Small tables with named rows and columns. After each table, cells are looked up by row and column.

Table Kot
          Notas    Muno   Sepan    Kizu    Zova  Vudunop  Mesiped
Napeta   -12.03  -10.82  -31.45  -17.10  -37.78   -32.51   -21.19
Tef       -5.97   -1.75  -32.37  -10.20  -29.19   -31.50   -16.49
Munik    -24.53  -19.30  -30.88   -3.39  -17.62   -40.04   -29.87
Giv      -51.59  -48.52  -20.64   -1.95   17.19   -41.99    -2.58
Fudi     -53.28  -43.54  -21.90   12.42    7.76   -10.44    13.76
Gilib    -59.40  -42.18  -28.32   -6.41   24.59   -35.66     6.30
Panutet  -34.33  -20.53  -24.18    5.27   21.48   -17.41    25.15
Zozol    -73.11  -48.03  -27.91    5.78   50.53   -10.60    10.41
Mab      -61.47  -54.02   -9.12   -0.54   42.29   -25.88    46.82

What is the Notas of Panutet in Kot?
-34.33
What is the Kizu of Gilib in Kot?
-6.41
What is the Kizu of Mab in Kot?
-0.54
What is the Notas of Zozol in Kot?
-73.11
What is the Mesiped of Napeta in Kot?
-21.19
What is the Sepan of Giv in Kot?
-20.64
Which row has the largest Zova? Zozol

Kasube.csv
,Pirovuz,Zefaf,Dob,Lesira,Muf
Zure,72.201,84.634,20.049,86.034,53.914
Fututis,33.392,92.155,21.438,11.515,16.513
Gezo,54.328,86.889,13.343,54.008,29.439
Tuf,19.874,41.952,11.343,87.166,91.488
Fetatet,42.869,68.527,28.257,39.343,69.522
Tekobef,27.840,73.529,82.706,69.440,38.996
Kifupu,41.199,28.671,11.889,22.261,79.216
Tof,80.832,67.955,34.649,89.340,58.828
Kas,64.780,15.320,62.224,52.525,90.322
Lalani,51.807,69.601,68.761,45.391,81.706

Pirovuz of Fututis: 33.392
Lesira of Fututis: 11.515
Pirovuz of Lalani: 51.807
Pirovuz of Zure: 72.201
Muf of Kifupu: 79.216
Zefaf of Tof: 67.955
Dob of Zure: 20.049
Pirovuz of Kas: 64.780
Muf of Fututis: 16.513
Dob of Tof: 34.649
Pirovuz of Tekobef: 27.840
Lesira of Lalani: 45.391
Muf of Zure: 53.914
Muf of Kas: 90.322
Lesira of Tof: 89.340
Row with the largest Pirovuz: Tof

Table Dilikod
	Tudu	Vemik	Liredal	Vavofa	Pibuki	Raberik	Boz	Lodem	Mil	Ferak
Ril	135	115	164	153	177	115	116	177	101	73
Mamu	151	165	117	126	102	147	151	95	164	177
Dumip	148	53	113	172	170	105	113	156	48	90
Dez	124	194	197	114	154	139	129	173	184	103
Rit	131	193	130	103	92	170	162	102	206	200
Zefatu	153	83	98	165	141	112	138	116	79	136
Bom	151	128	101	141	119	139	144	104	130	174
Tevu	138	113	121	146	135	132	132	139	115	133
Vigiza	116	186	178	107	132	157	133	159	192	125
Nodekuz	103	250	204	77	119	174	146	153	253	145
Tekib	178	134	47	145	68	140	169	20	132	237

What is the Ferak of Dumip in Dilikod? 90
What is the Tudu of Rit in Dilikod? 131
What is the Vavofa of Ril in Dilikod? 153
What is the Mil of Ril in Dilikod? 101
What is the Ferak of Tevu in Dilikod? 133
What is the Tudu of Tevu in Dilikod? 138
What is the Vemik of Dumip in Dilikod? 53
What is the Vavofa of Tekib in Dilikod? 145
What is the Vemik of Rit in Dilikod? 193
What is the Liredal of Vigiza in Dilikod? 178
What is the Ferak of Mamu in Dilikod? 177
What is the Vemik of Tevu in Dilikod? 113
What is the Ferak of Zefatu in Dilikod? 136
What is the Tudu of Dumip in Dilikod? 148
What is the Vavofa of Bom in Dilikod? 141
What is the Liredal of Dumip in Dilikod? 113
What is the Vavofa of Mamu in Dilikod? 126

Reb:
         Fosodu  Kel  Nera  Suz
Div           0    5    54   31
Defo         91   87    36   60
Tuzibiv      83   79    38   57
Fir          18   21    50   35
Berol        86   81    38   59

What is the Nera of Fir in Reb? 50
What is the Nera of Berol in Reb? 38
What is the Fosodu of Defo in Reb? 91
What is the Suz of Defo in Reb? 60
What is the Fosodu of Berol in Reb? 86
What is the Suz of Berol in Reb? 59
What is the Fosodu of Tuzibiv in Reb? 83
What is the Nera of Div in Reb? 54
What is the Nera of Tuzibiv in Reb? 38
What is the Kel of Berol in Reb? 81
What is the Nera of Defo in Reb? 36
What is the Suz of Fir in Reb? 35
What is the Fosodu of Div in Reb? 0
What is the Kel of Defo in Reb? 87
What is the Suz of Tuzibiv in Reb? 57
What is the Kel of Fir in Reb? 21
What is the Kel of Div in Reb? 5
What is the Fosodu of Fir in Reb? 18
What is the Suz of Div in Reb? 31

Makodo =
|  | Pofi | Sop | Raz | Numilub | Pom | Teneso | Gikuf | Zegeb | Vumefo | Zot |
|---|---|---|---|---|---|---|---|---|---|---|
| Sav | 78 | 104 | 98 | 55 | 74 | 79 | 124 | 150 | 64 | 81 |
| Vatalil | 126 | 95 | 185 | 138 | 56 | 82 | 118 | 188 | 111 | 122 |
| Ras | 111 | 83 | 137 | 209 | 102 | 96 | 134 | 155 | 112 | 171 |
| Taz | 53 | 113 | 76 | 130 | 55 | 112 | 150 | 133 | 101 | 109 |
| Kuri | 83 | 171 | 129 | 70 | 61 | 108 | 219 | 139 | 86 | 175 |
| Saka | 87 | 97 | 45 | 165 | 50 | 157 | 180 | 161 | 101 | 160 |
| Dade | 135 | 101 | 2 | 131 | 104 | 34 | 143 | 151 | 183 | 117 |
| Dige | 59 | 176 | 103 | 142 | 94 | 65 | 121 | 154 | 182 | 129 |
| Dod | 138 | 159 | 97 | 159 | 102 | 190 | 34 | 198 | 175 | 71 |
| Viz | 124 | 91 | 109 | 117 | 114 | 145 | 163 | 85 | 175 | 65 |
| Mife | 111 | 147 | 119 | 52 | 130 | 169 | 135 | 142 | 178 | 153 |
| Vod | 147 | 64 | 127 | 78 | 210 | 129 | 120 | 174 | 125 | 173 |
| Veted | 76 | 117 | 101 | 81 | 186 | 164 | 63 | 81 | 131 | 174 |

Gikuf of Kuri is 219
Raz of Mife is 119
Teneso of Kuri is 108
Raz of Taz is 76
Zot of Dod is 71
Sop of Vatalil is 95
Gikuf of Vatalil is 118
Pofi of Vatalil is 126
Which row has the largest Teneso? Dod

